Here is a tiny trained network, its code and every weight. The questions are about switching its units off for an input and a class, where a switched-off unit gives its printed mean instead of its output.

import numpy as np


def w(rows, s, z=0):
    codes = np.array(rows[::2]) - 128.0
    scale = np.full(codes.shape[1], s)
    scale[-1] = z or s
    return codes * scale


def f(y):
    return np.maximum(y, 0)


def log_softmax(a):
    a = a - a.max(-1, keepdims=True)
    return a - np.log(np.exp(a).sum(-1, keepdims=True))


def net(x, mask):
    res = np.array(x, float).reshape(1, 3) / 4 @ E
    y = f(res @ A[0][:, :-1].T + A[0][:, -1])
    res = res + np.where(mask, y, B[0][:, -1]) @ B[0][:, :-1]
    return log_softmax(res[-1] @ U[:, :-1].T + U[:, -1])


A, B = {}, {}
E = w([
[99,49,196,39,168,183,162,242,87,56,151,113],'x0',
[88,192,49,174,139,200,180,129,42,93,105,117],'x1',
[83,168,145,148,140,120,111,129,203,3,68,248],'x2',
],0.011)
A[0] = w([
[89,132,167,192,168,142,125,139,168,91,57,225,8],'N1',
[171,115,176,129,99,59,129,154,101,187,177,106,65],'N2',
[141,146,103,174,99,65,150,66,99,180,96,138,182],'N3',
[88,91,151,101,121,69,125,99,193,95,140,181,4],'N4',
[75,170,93,167,151,172,167,130,94,91,126,135,84],'N5',
[185,102,164,105,127,57,2,173,190,136,155,148,78],'N6',
[108,177,87,144,142,174,180,88,47,90,106,106,30],'N7',
[91,216,177,167,140,103,156,162,165,79,83,179,15],'N8',
[155,161,95,187,97,87,88,83,162,117,113,130,194],'N9',
[89,145,98,195,113,135,179,155,78,109,87,164,78],'N10',
[142,145,139,125,84,150,163,150,66,202,194,79,69],'N11',
[146,168,114,200,105,103,97,27,190,159,112,143,164],'N12',
[74,143,95,178,68,202,174,137,73,105,85,150,68],'N13',
[98,110,173,58,185,151,170,163,117,116,148,179,220],'N14',
[96,153,132,133,148,130,129,156,165,88,95,192,15],'N15',
[164,86,176,84,100,111,98,109,196,129,99,153,45],'N16',
[107,83,170,82,171,132,106,181,96,91,143,166,241],'N17',
[145,82,153,96,83,99,51,129,177,114,136,130,95],'N18',
[94,60,151,45,127,167,157,215,87,98,127,126,159],'N19',
],0.01,0.0016)
B[0] = w([
[188,23,114,185,134,89,43,141,105,232,217,67,237],'N1',
[186,103,110,127,84,55,100,198,180,186,99,110,190],'N2',
[121,130,159,165,182,227,93,76,50,99,164,112,214],'N3',
[134,130,69,156,131,28,75,228,183,197,113,129,200],'N4',
[37,151,131,109,47,142,183,183,191,110,86,162,197],'N5',
[119,193,58,41,78,148,187,199,162,164,87,211,217],'N6',
[103,114,70,117,38,120,184,185,201,198,68,182,206],'N7',
[181,25,76,136,163,103,23,152,172,178,194,34,224],'N8',
[78,190,178,168,151,170,158,68,62,27,194,159,215],'N9',
[108,145,73,85,46,83,147,174,157,130,68,164,190],'N10',
[171,75,45,152,164,74,64,218,90,230,178,57,216],'N11',
[79,197,206,132,192,213,163,65,42,42,195,150,248],'N12',
[113,161,108,85,40,126,205,195,176,134,31,179,203],'N13',
[109,188,179,125,174,221,153,86,52,80,122,127,208],'N14',
[181,66,60,204,200,109,56,159,122,200,177,54,207],'N15',
[122,120,143,70,66,135,206,181,184,176,49,192,194],'N16',
[111,189,182,148,129,188,143,56,55,58,197,164,212],'N17',
[64,166,135,55,63,170,254,152,174,162,75,180,189],'N18',
[134,155,169,192,175,169,118,49,17,48,145,118,233],'N19',
],0.0067,0.016)
U = w([
[45,197,226,143,172,249,144,53,74,46,172,159,244],'0',
[45,169,113,42,2,126,207,190,209,178,43,216,138],'1',
[160,74,76,158,146,64,39,172,134,239,182,21,2],'2',
],0.0072,0.00093)

Each question gives the input, the list of numbers given to net, and the class t.
The units are the neurons (one row each of A and B). Each row of codes is followed by its name. A weight is (code - 128) times the scale printed after its matrix; where a second scale follows, it is the last column's (A, B and U).
mask holds one flag per neuron, in row order. A switched-off neuron (its flag False) gives its mean, the last column of its row in B, instead of its output. The means were averaged over made-up inputs and are rounded, as every weight is.
A unit's drop is (log p(t) with every unit on - log p(t) with that unit switched off) / (log p(t) with every unit on - log p(t) with every unit switched off).
The circuit of an input: a set's keep is (log p(t) with only the set's units on - log p(t) with every unit switched off) / (log p(t) with every unit on - log p(t) with every unit switched off). Starting from the 12 units with the biggest drops (on a tie, the unit counted first), units are removed one at a time, each time the one whose removal leaves the highest keep (on an exact tie, the one counted first), for as long as the keep stays at least 0.8.
units of the circuit, in order: the units of the circuit, biggest drop first
unit that matters most: the unit with the biggest drop
k most important neurons: the k neurons with the biggest drops, biggest first
drop when u is switched off: that unit's drop, to one decimal
input [7,-5,-5], class 0: units of the circuit, in order	(N19)
input [-1,-5,-5], class 1: 2 most important neurons	(N1, N8)
input [-7,-7,-4], class 0: 2 most important neurons	(N12, N3)
input [-1,-6,7], class 2: 3 most important neurons	(N1, N8, N15)
input [-1,7,7], class 1: 3 most important neurons	(N13, N5, N10)
input [2,4,5], class 2: 2 most important neurons	(N1, N8)
input [-8,8,-3], class 0: 3 most important neurons	(N3, N12, N9)
input [-3,-7,8], class 2: 2 most important neurons	(N1, N8)
input [3,5,4], class 1: 2 most important neurons	(N13, N5)
input [-6,-1,7], class 2: 4 most important neurons	(N1, N8, N15, N4)
input [1,1,2], class 2: 2 most important neurons	(N12, N9)
input [-6,-6,-1], class 0: 4 most important neurons	(N12, N9, N3, N7)
input [-6,-2,6], class 0: 4 most important neurons	(N12, N9, N11, N2)
input [-8,1,5], class 0: units of the circuit, in order	(N12)
input [6,5,7], class 2: 4 most important neurons	(N1, N8, N15, N12)
input [-3,-1,4], class 2: drop when N8 is switched off	0.4
input [-8,6,-7], class 0: drop when N12 is switched off	0.4
input [4,8,-7], class 1: drop when N7 is switched off	0.1
input [6,1,7], class 2: drop when N11 is switched off	0.0
input [-8,3,-7], class 0: unit that matters most	N12
